Here is a tiny trained network, its code and every weight. The questions are about switching its units off for an input and a target symbol, where a switched-off unit gives its printed mean instead of its output.

import numpy as np


def w(rows, s, z=0):
    codes = np.array(rows[::2]) - 128.0
    scale = np.full(codes.shape[1], s)
    scale[-1] = z or s
    return codes * scale


def norm(h):
    return h / np.sqrt((h * h).mean(-1, keepdims=True) + 1e-5)


def f(y):
    return y / 2 * (1 + np.tanh(0.7978845608 * (y + 0.044715 * y**3)))


def softmax(a):
    e = np.exp(a - a.max(-1, keepdims=True))
    return e / e.sum(-1, keepdims=True)


def log_softmax(a):
    a = a - a.max(-1, keepdims=True)
    return a - np.log(np.exp(a).sum(-1, keepdims=True))


def net(x, mask):
    ids = ['ΔΛΦΩγηπτψ'.index(c) for c in x.split()]
    T = len(ids)
    res = E[ids] + P[:T]
    u = 0
    for l in range(2):
        r = norm(res)
        for j in range(2):
            rows = slice(3 * j, 3 * j + 3)
            q, k, v = (r @ M[l][rows].T for M in (Q, K, V))
            z = softmax(np.where(np.tri(T) > 0, q @ k.T / 3**0.5, -1e9)) @ v
            o = O[l][rows]
            res = res + np.where(mask[u + j], z, o[:, -1]) @ o[:, :-1]
        u += 2
        y = f(norm(res) @ A[l][:, :-1].T + A[l][:, -1])
        res = res + np.where(mask[u : u + 8], y, B[l][:, -1]) @ B[l][:, :-1]
        u += 8
    return log_softmax(norm(res)[-1] @ U[:, :-1].T + U[:, -1])


Q, K, V, O, A, B = {}, {}, {}, {}, {}, {}
E = w([
[193,154,97,60,168],'Δ',
[138,131,120,51,210],'Λ',
[134,141,153,252,148],'Φ',
[186,144,132,230,166],'Ω',
[163,105,144,101,58],'γ',
[39,114,137,46,175],'η',
[83,111,159,75,27],'π',
[128,207,109,74,6],'τ',
[122,54,159,188,121],'ψ',
],0.018)
P = w([
[88,105,2,162,74],'0',
[122,80,83,118,119],'1',
[139,82,125,114,111],'2',
[146,97,153,113,120],'3',
[151,118,182,116,133],'4',
[155,138,212,115,143],'5',
],0.019)
Q[0] = w([
[66,80,169,52,163],'L0H1',
[168,64,203,79,132],'L0H1',
[193,132,220,128,44],'L0H1',
[155,75,149,190,8],'L0H2',
[75,206,23,71,141],'L0H2',
[168,155,254,194,8],'L0H2',
],0.015)
K[0] = w([
[134,179,120,136,143],'L0H1',
[176,174,173,110,158],'L0H1',
[136,144,235,128,145],'L0H1',
[167,120,186,80,145],'L0H2',
[119,61,56,191,142],'L0H2',
[148,143,252,117,142],'L0H2',
],0.022)
V[0] = w([
[186,124,48,141,147],'L0H1',
[22,28,182,108,120],'L0H1',
[84,100,105,104,90],'L0H1',
[123,59,178,223,147],'L0H2',
[124,133,147,126,29],'L0H2',
[254,131,75,137,159],'L0H2',
],0.0097)
O[0] = w([
[101,178,254,144,139,163],'L0H1',
[180,132,112,143,171,254],'L0H1',
[203,168,177,107,167,188],'L0H1',
[119,26,44,131,74,213],'L0H2',
[29,134,124,152,187,223],'L0H2',
[138,168,193,185,28,88],'L0H2',
],0.0097,0.0039)
A[0] = w([
[81,124,176,47,93,100],'L0N1',
[105,123,170,211,154,28],'L0N2',
[126,92,176,69,99,2],'L0N3',
[45,111,118,106,138,34],'L0N4',
[183,70,166,156,181,39],'L0N5',
[183,116,191,100,118,39],'L0N6',
[254,138,57,157,107,131],'L0N7',
[148,65,116,113,166,103],'L0N8',
],0.015,0.0086)
B[0] = w([
[185,72,71,65,151,218],'L0N1',
[223,96,241,110,174,151],'L0N2',
[73,206,147,105,254,136],'L0N3',
[227,226,206,161,139,142],'L0N4',
[246,167,58,176,130,192],'L0N5',
[53,128,199,48,147,140],'L0N6',
[194,49,34,10,162,224],'L0N7',
[113,207,215,92,118,255],'L0N8',
],0.0096,0.0056)
Q[1] = w([
[118,68,231,182,197],'L1H1',
[163,180,141,163,30],'L1H1',
[36,123,211,53,114],'L1H1',
[78,83,140,158,252],'L1H2',
[236,101,112,199,100],'L1H2',
[130,201,151,137,173],'L1H2',
],0.018)
K[1] = w([
[173,141,180,223,160],'L1H1',
[186,114,231,66,81],'L1H1',
[38,217,103,162,62],'L1H1',
[101,109,121,247,189],'L1H2',
[211,39,194,106,174],'L1H2',
[42,169,176,118,186],'L1H2',
],0.014)
V[1] = w([
[111,119,158,173,83],'L1H1',
[170,163,146,204,32],'L1H1',
[151,250,115,127,117],'L1H1',
[44,123,128,169,174],'L1H2',
[104,127,119,69,205],'L1H2',
[118,149,23,157,93],'L1H2',
],0.012)
O[1] = w([
[213,111,197,150,91,57],'L1H1',
[165,68,251,63,108,61],'L1H1',
[1,107,211,136,119,2],'L1H1',
[179,142,60,173,220,22],'L1H2',
[26,234,97,131,171,170],'L1H2',
[43,7,107,143,137,223],'L1H2',
],0.0087,0.0035)
A[1] = w([
[201,135,186,232,133,108],'L1N1',
[75,38,180,190,203,10],'L1N2',
[94,39,206,196,75,113],'L1N3',
[119,157,126,58,251,161],'L1N4',
[213,90,42,197,156,146],'L1N5',
[146,141,18,114,199,102],'L1N6',
[63,138,77,184,239,7],'L1N7',
[24,169,164,97,92,50],'L1N8',
],0.018,0.011)
B[1] = w([
[81,90,116,105,150,156],'L1N1',
[160,76,103,93,52,133],'L1N2',
[128,195,93,193,116,167],'L1N3',
[116,182,87,137,103,224],'L1N4',
[88,140,113,81,116,249],'L1N5',
[205,149,158,139,127,237],'L1N6',
[126,1,150,215,156,149],'L1N7',
[137,103,135,99,184,156],'L1N8',
],0.028,0.016)
U = w([
[96,192,215,138,93,206],'Δ',
[187,86,205,110,133,217],'Λ',
[18,135,81,108,41,60],'Φ',
[134,147,121,195,24,103],'Ω',
[60,34,151,102,152,219],'γ',
[194,253,105,119,140,2],'η',
[172,114,102,181,198,225],'π',
[51,188,115,86,198,103],'τ',
[186,56,51,57,160,85],'ψ',
],0.017,0.005)

Each question gives the input, a string of symbols that net reads in full, and the target symbol t.
The units are the heads (3 rows each of Q, K, V and O) and the neurons (one row each of A and B). Each row of codes is followed by its name. A weight is (code - 128) times the scale printed after its matrix; where a second scale follows, it is the last column's (O, A, B and U).
mask holds one flag per unit, layer by layer, with each layer's heads first. A switched-off unit (its flag False) gives its mean, the last column of its rows in O or B, instead of its output. The means were averaged over made-up inputs and are rounded, as every weight is.
A unit's drop is (log p(t) with every unit on - log p(t) with that unit switched off) / (log p(t) with every unit on - log p(t) with every unit switched off).
The circuit of an input: a set's keep is (log p(t) with only the set's units on - log p(t) with every unit switched off) / (log p(t) with every unit on - log p(t) with every unit switched off). Starting from the 12 units with the biggest drops (on a tie, the unit counted first), units are removed one at a time, each time the one whose removal leaves the highest keep (on an exact tie, the one counted first), for as long as the keep stays at least 0.8.
circuit, biggest first: the units of the circuit, biggest drop first
unit that matters most: the unit with the biggest drop
k most important neurons: the k neurons with the biggest drops, biggest first
top k neurons in layer l: the k neurons of layer l with the biggest drops, biggest first
which heads matter: for each layer, one digit per head in row order, 1 if its drop is at least 0.15 and else 0, layers parted by /
input γ τ π, target Ω: which heads matter -> 11 / 11
input τ Δ τ Δ τ Δ, target Φ: 3 most important neurons -> (L1N2, L1N6, L0N8)
input ψ ψ ψ τ ψ, target τ: unit that matters most -> L1H2
input Δ ψ Λ, target Δ: circuit, biggest first -> (L0H2, L1H1)
input Φ η γ η τ γ, target ψ: which heads matter -> 10 / 11
input η Φ τ γ Ω, target γ: 3 most important neurons -> (L1N1, L1N6, L1N4)
input τ ψ Δ ψ, target Δ: which heads matter -> 01 / 00
input Λ Φ Ω ψ Ω Δ, target τ: 4 most important neurons -> (L0N6, L0N7, L0N2, L1N6)
input π Λ Λ, target γ: circuit, biggest first -> (L0H2, L1H1, L0N4, L1N7)
input τ τ Δ, target Φ: which heads matter -> 00 / 11
input Δ Φ ψ η π Δ, target Δ: circuit, biggest first -> (L0H2, L0H1, L1H1)
input τ ψ ψ η, target Φ: top 2 neurons in layer 0 -> (L0N8, L0N7)
input ψ Ω Φ ψ, target Φ: 2 most important neurons -> (L1N6, L0N7)
input η η Ω τ, target Ω: top 2 neurons in layer 1 -> (L1N3, L1N5)
input ψ Ω Φ η, target η: unit that matters most -> L1H1
input Φ ψ η ψ ψ Δ, target ψ: 2 most important neurons -> (L0N1, L1N6)
input τ ψ η, target Φ: which heads matter -> 00 / 11
input τ ψ τ η π ψ, target π: circuit, biggest first -> (L0H2, L1N7)
input Φ Δ ψ ψ γ, target ψ: circuit, biggest first -> (L1H2, L0N3, L0H1, L0H2)
input η τ γ ψ ψ π, target π: which heads matter -> 01 / 10
input τ η γ τ, target γ: which heads matter -> 01 / 01
input η η Δ ψ Λ Ω, target Λ: top 2 neurons in layer 1 -> (L1N5, L1N4)
input τ Λ ψ γ, target Φ: 2 most important neurons -> (L1N6, L1N2)
input Ω η Λ Ω Ω, target Ω: unit that matters most -> L0H2
input ψ τ ψ Δ Ω Φ, target Ω: top 2 neurons in layer 0 -> (L0N7, L0N5)
input Φ Δ τ γ η π, target ψ: circuit, biggest first -> (L1H2, L0H2)
input τ Λ Φ η η Λ, target Φ: unit that matters most -> L1H1
input Λ Ω ψ γ ψ, target γ: top 2 neurons in layer 1 -> (L1N1, L1N6)
input ψ ψ ψ ψ, target ψ: 2 most important neurons -> (L1N4, L0N7)
